Below are the code and all the weights of a small trained network. Each question names an input and a target symbol and asks about switching units off, where a switched-off unit gives its printed mean instead of its output.

import numpy as np


def w(rows, s, z=0):
    codes = np.array(rows[::2]) - 128.0
    scale = np.full(codes.shape[1], s)
    scale[-1] = z or s
    return codes * scale


def norm(h):
    return h / np.sqrt((h * h).mean(-1, keepdims=True) + 1e-5)


def f(y):
    return y / 2 * (1 + np.tanh(0.7978845608 * (y + 0.044715 * y**3)))


def softmax(a):
    e = np.exp(a - a.max(-1, keepdims=True))
    return e / e.sum(-1, keepdims=True)


def log_softmax(a):
    a = a - a.max(-1, keepdims=True)
    return a - np.log(np.exp(a).sum(-1, keepdims=True))


def net(x, mask):
    ids = ['αγδεηθξπστφψ'.index(c) for c in x.split()]
    T = len(ids)
    res = E[ids] + P[:T]
    u = 0
    for l in range(2):
        q, k, v = (norm(res) @ M[l].T for M in (Q, K, V))
        z = softmax(np.where(np.tri(T) > 0, q @ k.T / 2**0.5, -1e9)) @ v
        res = res + np.where(mask[u], z, O[l][:, -1]) @ O[l][:, :-1]
        u += 1
        y = f(norm(res) @ A[l][:, :-1].T + A[l][:, -1])
        res = res + np.where(mask[u : u + 16], y, B[l][:, -1]) @ B[l][:, :-1]
        u += 16
    return log_softmax(norm(res)[-1] @ U[:, :-1].T + U[:, -1])


Q, K, V, O, A, B = {}, {}, {}, {}, {}, {}
E = w([
[180,112,173,104,178],'α',
[193,103,177,109,190],'γ',
[104,148,119,99,99],'δ',
[140,118,143,58,138],'ε',
[96,158,105,99,97],'η',
[88,161,98,107,95],'θ',
[194,94,162,190,178],'ξ',
[181,195,169,120,151],'π',
[118,200,100,180,71],'σ',
[96,181,63,89,135],'τ',
[11,218,122,7,71],'φ',
[206,132,143,221,127],'ψ',
],0.015)
P = w([
[147,90,234,198,36],'0',
[71,123,254,181,166],'1',
[165,154,173,90,67],'2',
[68,139,193,123,219],'3',
[179,138,120,86,79],'4',
[82,149,144,137,217],'5',
[171,111,79,95,101],'6',
[67,127,77,139,215],'7',
[165,84,50,103,109],'8',
],0.0085)
Q[0] = w([
[7,56,173,150,158],'0.h0',
[153,143,79,93,176],'0.h0',
],0.014)
K[0] = w([
[65,67,247,87,84],'0.h0',
[172,121,59,94,172],'0.h0',
],0.014)
V[0] = w([
[83,2,25,136,129],'0.h0',
[95,15,202,14,93],'0.h0',
],0.0072)
O[0] = w([
[126,212,253,182,45,1],'0.h0',
[110,62,125,184,47,183],'0.h0',
],0.0066,0.007)
A[0] = w([
[175,102,76,80,84,114],'0.n0',
[182,180,203,87,63,69],'0.n1',
[5,163,181,225,223,133],'0.n2',
[160,130,51,232,152,86],'0.n3',
[99,147,205,92,121,83],'0.n4',
[202,105,82,185,103,145],'0.n5',
[164,213,135,90,163,131],'0.n6',
[72,122,66,147,163,127],'0.n7',
[140,186,97,221,99,72],'0.n8',
[143,94,138,160,45,101],'0.n9',
[172,151,210,152,78,40],'0.n10',
[134,158,126,101,150,119],'0.n11',
[183,108,153,140,97,87],'0.n12',
[134,161,144,91,183,125],'0.n13',
[41,164,73,134,110,99],'0.n14',
[136,140,73,209,37,2],'0.n15',
],0.013,0.0049)
B[0] = w([
[130,65,162,163,89,254],'0.n0',
[216,119,149,97,189,123],'0.n1',
[132,5,87,140,210,203],'0.n2',
[105,125,70,152,133,176],'0.n3',
[113,76,130,131,117,117],'0.n4',
[63,85,126,148,68,189],'0.n5',
[195,163,141,141,134,208],'0.n6',
[159,153,141,159,159,217],'0.n7',
[99,154,121,84,91,132],'0.n8',
[83,125,108,120,79,154],'0.n9',
[151,180,129,118,203,123],'0.n10',
[185,117,129,127,133,162],'0.n11',
[104,143,151,105,102,140],'0.n12',
[172,96,113,135,99,201],'0.n13',
[165,101,131,85,129,219],'0.n14',
[117,144,192,125,123,140],'0.n15',
],0.024,0.0053)
Q[1] = w([
[229,97,53,146,3],'1.h0',
[165,166,42,56,61],'1.h0',
],0.012)
K[1] = w([
[152,151,3,94,112],'1.h0',
[101,128,63,105,109],'1.h0',
],0.019)
V[1] = w([
[163,76,235,95,148],'1.h0',
[109,148,181,250,155],'1.h0',
],0.022)
O[1] = w([
[85,146,184,90,214,254],'1.h0',
[131,84,252,251,164,70],'1.h0',
],0.013,0.0076)
A[1] = w([
[118,157,146,185,171,164],'1.n0',
[101,188,111,225,227,170],'1.n1',
[168,67,59,151,223,147],'1.n2',
[131,48,108,173,251,108],'1.n3',
[143,90,160,136,125,109],'1.n4',
[162,160,130,118,100,162],'1.n5',
[95,92,159,111,183,135],'1.n6',
[113,173,210,193,134,3],'1.n7',
[125,121,139,123,134,99],'1.n8',
[175,131,76,172,127,105],'1.n9',
[85,156,204,164,96,31],'1.n10',
[141,139,203,74,125,150],'1.n11',
[92,119,86,147,99,161],'1.n12',
[53,193,113,189,110,164],'1.n13',
[159,172,56,169,186,128],'1.n14',
[98,128,72,62,173,131],'1.n15',
],0.018,0.0063)
B[1] = w([
[113,90,150,101,93,139],'1.n0',
[178,63,107,2,148,165],'1.n1',
[67,176,60,147,116,255],'1.n2',
[116,108,46,213,165,254],'1.n3',
[102,126,146,118,162,156],'1.n4',
[103,143,109,167,157,142],'1.n5',
[115,185,126,119,80,192],'1.n6',
[93,185,174,154,109,130],'1.n7',
[115,133,120,130,124,128],'1.n8',
[118,147,168,97,101,154],'1.n9',
[112,152,54,159,162,136],'1.n10',
[168,129,174,117,117,163],'1.n11',
[153,160,114,110,152,152],'1.n12',
[173,94,190,135,160,140],'1.n13',
[90,44,139,103,155,162],'1.n14',
[151,72,96,167,146,185],'1.n15',
],0.033,0.015)
U = w([
[76,136,68,226,142,163],'α',
[121,246,78,68,67,39],'γ',
[72,99,162,60,250,81],'δ',
[162,64,54,46,149,113],'ε',
[37,55,160,103,39,76],'η',
[178,36,201,167,169,125],'θ',
[99,145,178,103,115,189],'ξ',
[115,140,194,71,120,254],'π',
[91,196,172,131,161,124],'σ',
[98,152,178,150,140,134],'τ',
[193,152,128,202,23,84],'φ',
[231,214,150,131,206,144],'ψ',
],0.012,0.0044)

Each question gives the input, a string of symbols that net reads in full, and the target symbol t.
The units are the heads (2 rows each of Q, K, V and O) and the neurons (one row each of A and B). Each row of codes is followed by its name. A weight is (code - 128) times the scale printed after its matrix; where a second scale follows, it is the last column's (O, A, B and U).
mask holds one flag per unit, layer by layer, with each layer's heads first. A switched-off unit (its flag False) gives its mean, the last column of its rows in O or B, instead of its output. The means were averaged over made-up inputs and are rounded, as every weight is.
A unit's drop is (log p(t) with every unit on - log p(t) with that unit switched off) / (log p(t) with every unit on - log p(t) with every unit switched off).
The circuit of an input: a set's keep is (log p(t) with only the set's units on - log p(t) with every unit switched off) / (log p(t) with every unit on - log p(t) with every unit switched off). Starting from the 12 units with the biggest drops (on a tie, the unit counted first), units are removed one at a time, each time the one whose removal leaves the highest keep (on an exact tie, the one counted first), for as long as the keep stays at least 0.8.
circuit, biggest first: the units of the circuit, biggest drop first
most important unit: the unit with the biggest drop
k most important neurons: the k neurons with the biggest drops, biggest first
k most important neurons of layer l: the k neurons of layer l with the biggest drops, biggest first
input ξ ξ δ π ε θ ξ π σ, target γ: circuit, biggest first -> (1.n3, 0.n2)
input ε ε π π ε σ ε, target γ: most important neuron of layer 0 -> (0.n0)
input η ε τ ξ ε φ θ, target ε: circuit, biggest first -> (1.h0, 1.n3, 1.n15)
input ε ε π θ α ε τ, target ψ: 2 most important neurons of layer 0 -> (0.n6, 0.n2)
input θ φ φ θ φ ε φ π τ, target ε: circuit, biggest first -> (1.h0, 1.n3, 1.n15)
input σ π τ ε δ σ θ, target γ: 2 most important neurons -> (1.n3, 0.n0)
input φ ε π τ τ ε π φ δ, target ε: 2 most important neurons of layer 0 -> (0.n2, 0.n14)
input γ ψ γ α ψ δ π, target φ: 3 most important neurons of layer 0 -> (0.n3, 0.n2, 0.n6)
input ε σ σ ε φ, target ε: circuit, biggest first -> (1.h0, 1.n2)
input π ξ θ φ δ π, target ε: circuit, biggest first -> (0.n14, 1.n1)
input α γ ε τ ε ψ ε ε, target δ: 3 most important neurons -> (1.n1, 0.n13, 0.n2)
input ε ε ε, target η: 3 most important neurons of layer 1 -> (1.n3, 1.n2, 1.n1)
input α π π α ε π ε ε γ, target η: 3 most important neurons -> (1.n3, 1.n2, 0.n2)
input σ ε π γ θ τ ξ η ε, target θ: 2 most important neurons of layer 1 -> (1.n2, 1.n6)
input ψ ε γ τ ε, target ψ: most important unit -> 0.h0
input π φ ξ ε σ τ π, target ψ: 3 most important neurons -> (0.n6, 1.n3, 0.n2)
input θ τ δ σ γ, target γ: 2 most important neurons -> (1.n3, 0.n3)
input α ψ ε γ ψ ξ σ, target φ: 4 most important neurons -> (0.n2, 0.n6, 0.n3, 1.n2)
input π ε ξ α τ ε θ, target ψ: 2 most important neurons -> (0.n2, 0.n5)
input ε η τ, target ψ: most important unit -> 0.n2
input ε ε δ π ξ ε ε, target θ: 2 most important neurons -> (1.n2, 0.n2)
input η θ γ, target π: 2 most important neurons of layer 1 -> (1.n3, 1.n2)
input τ ε ψ ε γ, target φ: 2 most important neurons -> (0.n3, 0.n2)
input τ φ ψ ε τ, target φ: 2 most important neurons -> (0.n3, 0.n2)
